Here are made-up elements, facts about them, and rows of numbers that follow some of those facts. Name the element behind each unnamed row.

There are 4 kinds of fact about the elements: bubre, fitur, klogro, brovem.
bana {bubre=b, brovem=h}
bedo {bubre=a, klogro=gazas, brovem=d}
beklok {bubre=a, fitur=ladra, pason, brovem=e}
bifal {bubre=c, brovem=f}
bodor {bubre=b, fitur=nudre, stisu, brovem=e}
bosti {bubre=c, klogro=seto, brovem=j}
bragik {bubre=c, fitur=kluskan, darusak, gureplo, klogro=zeklan, brovem=f}
bramubas {bubre=a, brovem=f}
brebitri {bubre=a, klogro=fludugris, brovem=h}
bredostur {bubre=a, klogro=fledror, brovem=d}
bregun {bubre=a, klogro=mabren, brovem=d}
brete {bubre=c, brovem=h}
brisuk {bubre=b, brovem=h}
brodrek {bubre=a, fitur=drazono, brovem=f}
brostis {bubre=a, fitur=pleful, klogro=fliskon, brovem=d}
brota {bubre=b, fitur=dedrabrir, zeklan, brovem=i}
buste {bubre=a, klogro=feto, brovem=f}
darusak {bubre=c, brovem=d}
dedrabrir {bubre=a, klogro=peflu, brovem=d}
digrin {bubre=a, klogro=skisaflo, brovem=h}
dramatrer {bubre=a, klogro=gadodrun, brovem=h}
drazono {bubre=a, brovem=f}
drepipus {bubre=a, fitur=reflok, tigro, flastil, taplustum, brovem=e}
dridros {bubre=c, brovem=i}
drodre {bubre=b, brovem=d}
drutem {bubre=b, fitur=stebipla, dramatrer, brovem=f}
drutos {bubre=b, klogro=nudre, brovem=i}
dufis {bubre=c, brovem=h}
dukoti {bubre=a, fitur=tigro, graflos, klogro=vistabun, brovem=f}
fabal {bubre=a, fitur=dridros, brovem=e}
fedrem {bubre=c, brovem=d}
fekleduk {bubre=b, klogro=mozo, brovem=g}
feto {bubre=c, klogro=grubram, brovem=d}
flagun {bubre=a, klogro=bregun, brovem=e}
flanon {bubre=b, fitur=drodre, brovem=f}
flastil {bubre=a, brovem=g}
fledror {bubre=a, klogro=teplun, brovem=h}
fleperar {bubre=a, fitur=rekofi, skegrin, leske, skebo, klogro=gudron, brovem=e}
fliskon {bubre=a, fitur=rigra, klogro=skugimes, brovem=f}
fludrem {bubre=a, klogro=grami, brovem=i}
fludugris {bubre=a, klogro=dukoti, brovem=e}
fluklo {bubre=a, brovem=i}
fluplo {bubre=b, brovem=d}
fotro {bubre=a, klogro=fleperar, brovem=i}
gadodrun {bubre=b, fitur=geko, klogro=kufodri, brovem=f}
gazas {bubre=a, klogro=fekleduk, brovem=j}
geko {bubre=b, brovem=e}
gestil {bubre=a, brovem=e}
gigol {bubre=c, brovem=e}
girir {bubre=b, fitur=sibruplom, graflos, klogro=skanin, brovem=e}
gobrer {bubre=a, brovem=d}
gostun {bubre=c, brovem=f}
graflos {bubre=c, klogro=plikun, brovem=g}
graluk {bubre=a, fitur=fludugris, drutos, dridros, klogro=bedo, brovem=f}
grami {bubre=a, fitur=lagan, klogro=noklo, brovem=e}
groklek {bubre=b, fitur=ladra, brovem=g}
grozem {bubre=a, klogro=klade, brovem=d}
grubram {bubre=b, fitur=gigol, nudre, plekar, seto, gestil, skanin, klogro=graflos, brovem=g}
gudrestu {bubre=b, klogro=raskiril, brovem=h}
gudron {bubre=c, klogro=brete, brovem=g}
guklan {bubre=b, fitur=fotro, skebo, klogro=flagun, brovem=g}
gureplo {bubre=a, brovem=d}
klade {bubre=a, klogro=litrostak, brovem=g}
klagruk {bubre=c, fitur=fludrem, bramubas, pason, bifal, trepe, gobrer, brovem=d}
klefli {bubre=c, fitur=dramatrer, rubrufa, koliki, drodre, brovem=e}
klipiri {bubre=a, klogro=bredostur, brovem=d}
klugal {bubre=a, klogro=buste, brovem=d}
kluskan {bubre=a, brovem=h}
kofler {bubre=b, klogro=vuflak, brovem=e}
koliki {bubre=a, brovem=g}
kufodri {bubre=c, fitur=lofik, klogro=reflok, brovem=d}
ladra {bubre=a, klogro=traske, brovem=f}
lafler {bubre=b, fitur=mela, nusi, brovem=i}
laflun {bubre=a, fitur=fedrem, brovem=f}
lagan {bubre=a, klogro=ledra, brovem=g}
lastan {bubre=b, klogro=sepe, brovem=d}
ledra {bubre=a, brovem=e}
lefi {bubre=a, fitur=fedrem, klogro=plikatar, brovem=h}
leske {bubre=b, klogro=digrin, brovem=d}
libe {bubre=c, klogro=drutem, brovem=d}
lipu {bubre=b, fitur=traske, flagun, brovem=j}
litrostak {bubre=a, fitur=leske, klogro=stiga, brovem=e}
lofik {bubre=a, brovem=i}
mabren {bubre=a, fitur=dufis, gureplo, digrin, klogro=skegrin, brovem=g}
mela {bubre=a, brovem=d}
mifi {bubre=a, fitur=bana, brovem=f}
mozo {bubre=b, fitur=fludugris, leske, klogro=libe, brovem=d}
niklutus {bubre=b, fitur=ladra, flastil, brovem=e}
noklo {bubre=a, klogro=leske, brovem=h}
notak {bubre=b, fitur=bredostur, brovem=i}
nudre {bubre=c, brovem=e}
nusi {bubre=a, klogro=fotro, brovem=j}
pason {bubre=a, klogro=pedrubi, brovem=i}
pedrubi {bubre=b, fitur=plekar, gestil, brovem=e}
peflu {bubre=a, fitur=raskiril, seto, fledror, klogro=vareku, brovem=i}
pezin {bubre=c, fitur=mela, ledra, klogro=pason, brovem=f}
plaperar {bubre=a, fitur=trisun, klogro=nusi, brovem=e}
pleful {bubre=a, brovem=j}
plekar {bubre=b, klogro=klugal, brovem=g}
plikatar {bubre=a, fitur=kluskan, dramatrer, brovem=i}
plikun {bubre=a, klogro=drutos, brovem=h}
plopen {bubre=a, fitur=bifal, rotuk, brovem=h}
pluflor {bubre=a, fitur=gudrestu, bana, gureplo, brovem=e}
pofluk {bubre=a, brovem=h}
raskiril {bubre=c, klogro=pezin, brovem=i}
reflok {bubre=a, klogro=gudrestu, brovem=e}
rekofi {bubre=b, klogro=geko, brovem=i}
rigra {bubre=a, klogro=teteflo, brovem=f}
rotuk {bubre=b, brovem=d}
rubrufa {bubre=b, klogro=rotuk, brovem=j}
safam {bubre=a, brovem=d}
sebom {bubre=a, klogro=vezetis, brovem=d}
sepe {bubre=b, klogro=lefi, brovem=d}
seto {bubre=a, klogro=trestik, brovem=d}
sibruplom {bubre=a, brovem=j}
sizer {bubre=a, klogro=staren, brovem=i}
skanin {bubre=a, klogro=ladra, brovem=d}
skebo {bubre=c, klogro=fludrem, brovem=h}
skegrin {bubre=a, klogro=dedrabrir, brovem=j}
skimezi {bubre=a, fitur=vasun, stisu, klugal, staren, zeklan, klogro=brebitri, brovem=d}
skisaflo {bubre=b, fitur=safam, klade, klogro=rubrufa, brovem=h}
skugimes {bubre=a, fitur=bana, skanin, bosti, leske, klogro=rekofi, brovem=j}
sozor {bubre=b, fitur=fekleduk, brovem=d}
staren {bubre=b, klogro=bragik, brovem=e}
stebipla {bubre=b, klogro=plaperar, brovem=g}
stenan {bubre=a, brovem=f}
stiga {bubre=a, fitur=kluskan, klogro=vogror, brovem=i}
stisu {bubre=a, brovem=e}
taklam {bubre=a, brovem=j}
taplustum {bubre=c, brovem=j}
teplun {bubre=a, fitur=tigro, bana, dridros, vuflak, klogro=brostis, brovem=h}
teteflo {bubre=a, klogro=bosti, brovem=d}
tidre {bubre=c, fitur=stebipla, tigro, nusi, fekleduk, drazono, brovem=d}
tigro {bubre=a, brovem=h}
timiski {bubre=b, brovem=i}
toklol {bubre=c, klogro=sizer, brovem=i}
trakek {bubre=a, fitur=rekofi, brovem=g}
traske {bubre=a, klogro=lagan, brovem=d}
trepe {bubre=a, klogro=skebo, brovem=f}
trestik {bubre=b, fitur=plekar, klogro=grozem, brovem=d}
triklir {bubre=c, fitur=bregun, lagan, brovem=d}
trisun {bubre=a, brovem=j}
vareku {bubre=a, fitur=pason, bregun, klogro=drodre, brovem=d}
vasun {bubre=b, klogro=kofler, brovem=e}
vezetis {bubre=a, klogro=plekar, brovem=g}
vidrilak {bubre=a, klogro=toklol, brovem=h}
vimiron {bubre=a, brovem=d}
vistabun {bubre=a, klogro=rigra, brovem=g}
vogror {bubre=a, fitur=brisuk, klogro=graluk, brovem=i}
vokir {bubre=b, fitur=bifal, klogro=skimezi, brovem=f}
vuflak {bubre=b, klogro=vidrilak, brovem=f}
vuflom {bubre=a, klogro=girir, brovem=e}
zamik {bubre=a, fitur=stebipla, sibruplom, graflos, brovem=h}
zeklan {bubre=c, klogro=stebipla, brovem=e}

Some elements and their rows:
skebo: [-21  10 -14 -10   4  -1   6   5  -1 -32  -9  -2  -2  -4 -10  -8  -3 -16
  -3  -9   6  -7   4   0   4   3  -3  -4  -3  -6]
bregun: [-29   7 -11 -11   2  20  -8   5   0  -2 -11 -10  -1  -1   2  -9   6  -4
   5  10   9  -8   4  -4 -13   2   5  -2 -12   0]
mabren: [-18   1  -2 -11  -7  11  10  -2   1 -15 -15  -4  -7   1  15 -25  10 -15
  -3  22  19   5  -2 -18   6 -15   3  -2 -11  -4]
digrin: [-24   4  -8 -14   0   9  -5  -6   5 -15 -10 -12  -1  -2   5  -7   4  -7
   4 -18  13  -1   5  -4   5   2   5   0 -17  -3]
rigra: [ -9  10  -5  -5  -6  -5 -12 -11  25 -18   1 -11  -3  -1   7  -1  -1 -14
   4   4   1   2  25  -7   5   2   3   3 -15   1]
flanon: [ 15  -1  14  -6  -7  -7  12   2 -11  -1 -13  -1   1   3  16 -14  -3  -4
  -4  23 -48  15  -4 -13  20 -12   8   1   2  -7]
gazas: [-10   7  -7  -8  -2  -5 -14 -12  24  -2   0  -8   3  -4  -5  -6   4  -8
   5   2  10  -4  17   5  -5   2   8   0 -12   5]
noklo: [-23   4  -9 -13   1  13  -2  -6   1 -19  -8 -14  -2  -3   5  -9   5  -7
   4 -13  19   2   4  -3   2   1   5   0 -16  -4]
lastan: [ -7   2  -3  -3   4   7  -9  -9  -8   4  -8   2  10   0 -21  -7  -1  -6
  -1 -15 -15  -2   4   7  -8  11   6   2  -1  -4]
klipiri: [-15   7  -5  -9   3   8  -9  -6  10   3  -3  -5   1   0 -10  -7   7  -4
   2  -5  15  -7   6   2  -6  -1  14   0 -11  -1]
bodor: [  8  -2  17 -13  -3  -4  10  -6 -10  10 -11   2   3   3   1 -19   1   3
  -4  15 -44   3 -11  -7   9 -13   6  -7   5   1]
pason: [-28   6  -5 -14  -2  15  -7   9   5  -6 -15 -21   5  -3  24  -3  -1   3
   9  16  -6  -9   3  -3  -6   0   1  -4 -13   6]
pedrubi: [  5   0  18 -12  -4   0  15  -1 -10  10 -10   5   3   3   9 -19   1   4
  -5  17 -46   2 -15  -4  10 -10   8  -8   5   2]
plekar: [-17   0  -4 -10   1  17   4  -6 -26 -23 -12  -6   1  -1  -5  -8  -3 -13
   1  -7 -21   5  -1  -6  -3  12  -5  -5  -5  -9]
litrostak: [-22   7   5 -24   3 -23  10 -21  18 -25   6  11  -8   2  -9 -23  13 -28
 -18  33  -1 -14   8 -26  11  -7 -12 -15 -10   9]
lefi: [-16   2  -3 -11  -9   3   8   4   8 -13 -14  -6  -2   0  24 -23   6 -10
  -1  29   4   3   0 -20   7 -16   1  -2  -9  -1]
lafler: [ 17  -2  18  -8  -9  -8  10  -6  -4   5 -13  -2   2   1   4 -18  -1   0
  -2  14 -36   8 -11  -2  16 -13  10  -3   6  -2]
vasun: [ -3   3   2  -8   0   5  -8 -15   1   2  -9  -6   8  -2 -22  -7  -5  -2
  -1 -10 -16  -8   1  10  -2  10   7  -1   0  -1]
bifal: [ -7  12  -3  -6   0  -9   6  21   6 -10 -12  -5   2  -2  14   1  -9  -1
   1  15 -32   2   1   5  10  -7   6  -1   2  -6]
gigol: [  2  10  -2 -11   4 -12   5   5  10  -2  -2   0  -1  -4 -13  -2  -3   6
   0 -16 -30  -7  -1  15   8  -9  15  -5   4  -1]

Which element is each row?
No name comes twice in this set of rows, the named rows included.
[-18  10  -5 -11  -3  -2 -17  -7   9  19 -24 -15  18  -4 -13  -9  -2   7
  -4  29  62 -21   2  -6  11   5  18  15  -7   4] => sizer
[-11  12 -14  -5   2  -5  -1   9   0  -7 -16  -1   8  -4  -8  -6  -5  -8
  -3  11  18  -6   6   2   2   5   6   9   0  -7] => gudron
[-14   2   6 -17  -2 -10  12   8  -5   4  -5   3  -4   4  25 -15   9  -6
  -6  25 -10   8  -6 -16  17 -23  15  -3  -9  -2] => trakek
[  3   1   3  -6  -2 -10  -5  -2 -13   3  -2  -1  14   1  -1  -1  -5   2
   2 -13 -41  10   2   7  11   5  11   3  -1  -7] => brisuk
[ -1  11 -15  -7   3 -19  -3 -10  29 -25   1   5  -1  -6 -18  -4  -6 -18
  -2 -13  -6  -9  20  12  -7   4  -8  -4  -1   2] => bosti
[-14   6   3 -13  -6   2  -4  -1  11  20 -29  -7  10  -2  -3 -28   5   4
 -11  57  60 -21  -7 -23   7  -8  14  10   1   5] => plaperar
[  1   9   0 -14   5 -22  10  -3  13 -11  -4   4  -2  -3 -12  -4  -2  -1
  -5 -21 -17  -7  -3   8  22 -10  10  -3   3  -4] => dridros
[-19   6  -6 -16  -1  10  -6 -10  13  -8 -13 -19   2  -4  -1  -8   4   1
   5 -14  13  -8   5  -2   3  -1   9  -4 -16   3] => fludrem
[ -4   4   0  -6   0   3 -10 -17   2   5 -14  -7  13  -3 -29  -9  -6  -1
  -3  -2   1 -11   3   5  -3  11   5   3   0   0] => kofler
[-13   6 -10  -7  -5   4 -10  -7  16 -17  -1 -12   3  -2   4  -4   3 -12
   4   0  15   1  13  -1   2   0   6   4 -14   1] => brebitri
[-16   9  -6 -11  -2   5  -7  -2   9  -8  -9 -13   2  -1   9  -1   0  -5
   3   7   1   1  11  -7  10   2  12   3 -15  -2] => trepe
[ -8  -2   4  -9  -4   2  10  -1 -19 -15 -16   3   1   2   5 -19   0 -14
  -8  24 -11   6  -2 -18   7   4  -2  -2   0  -7] => guklan

The same elements again, as new rows of numbers:
Named rows:
plekar: [-21  10   4  -3   4   8   6  12  -1 -21 -37  -8  -8  11]
lagan: [ -9  -5  21  -3  -3  13   7  11   3 -16 -24 -21 -10  11]
triklir: [ 27  -9 -12  30 -17 -48 -15  11  28  -5 -18 -16  19 -11]
guklan: [-10   8 -23   5  -3 -25  -7  22  21 -35  -3 -17   8  -5]
fotro: [ 11  -5  17  -4   7  16 -15  19   4  -4 -25 -25 -29  32]
nusi: [ 22   9  15  12   7  19 -10   9  -4 -19 -24 -27 -39  10]
tidre: [ 20   3 -20  56  -7 -35 -18   4   8   8  -6   5  16  -3]
stebipla: [  8  15  -6  34  28  29  -9  -3  -8 -15 -48 -16 -20  20]
graflos: [-22   3  14  43   5  13   7  10 -22  -6 -33  17  -4  16]
teteflo: [ -7  -9  32   1   8  -5  -2  -3   4 -21 -28 -24 -12  30]
bragik: [ 24  -4 -22  44  -3 -24 -32  33   9 -23 -13  -9  -9  11]
vistabun: [-15 -11  24  -2   4  12  13   0   4 -24 -19 -19 -10  19]
mabren: [-13   2  -3   5 -19 -16 -10  32  10 -27  15 -22  10   6]
brodrek: [ 14   4 -19   3 -16 -15 -14   4  22   6  23 -13   2 -10]
gazas: [  1  -4  27  -6  10   5   3  -7   0 -25 -18 -15 -32   7]
vuflom: [ -9  -6  25  -7  11  11   7  16   0  -8 -15 -18 -17  10]
lefi: [ 12  -3   0 -18  -1 -31 -35  19  17 -12  16  -9  -8  -5]
koliki: [  3   1   6   5 -12  23  18  -6  10   9 -12 -19 -11   4]
toklol: [ 14 -15  10  20  11   3  -8  24   4  -6 -48  -9 -29  30]
gestil: [  7  -4  12  -6   2  12  21   1  11  16  -6 -17 -14  -1]

Name these rows:
No name comes twice in this set of rows, the named rows included.
[ 19  12   6  12   1  18   6 -20  -1  11  -7  -7 -26  -5] => sibruplom
[ -2   8 -19  -2   4 -29 -28  15  15 -26  -9  -8  -3  -2] => gadodrun
[ 28  -7 -10 -17  -7 -30 -23   5  32  11  16 -10  -6 -22] => plopen
[ 12 -11  -2  22  -6   0  15  -4  11  15 -29   4 -22   6] => gostun
[ 24  -9 -17 -11  11 -34  -8  -3  36 -10 -18 -14  17 -44] => niklutus
[-15   2   7  10  22  15   7 -11   0 -23 -36  -2 -13  10] => fekleduk
[ -4 -10  21  16  10 -15  19   0   2 -33 -34   4 -33   5] => bosti
[ 20  -3 -19  -3 -20 -23 -15   5  28   3  21 -16   4 -12] => laflun
[ 10   3   3   1  -2  16   7 -13   9  19  -9  -7 -19  10] => drazono
[ 14  -1 -12   5  -4 -15  -3   9  22   5  25 -13  10 -20] => drepipus
[ 16 -11  12  34  21   8   3  31   3 -15 -48 -15 -27  18] => zeklan
[  0 -14   4   2  10 -26 -26   1  13 -19  15  -3   3   7] => stiga

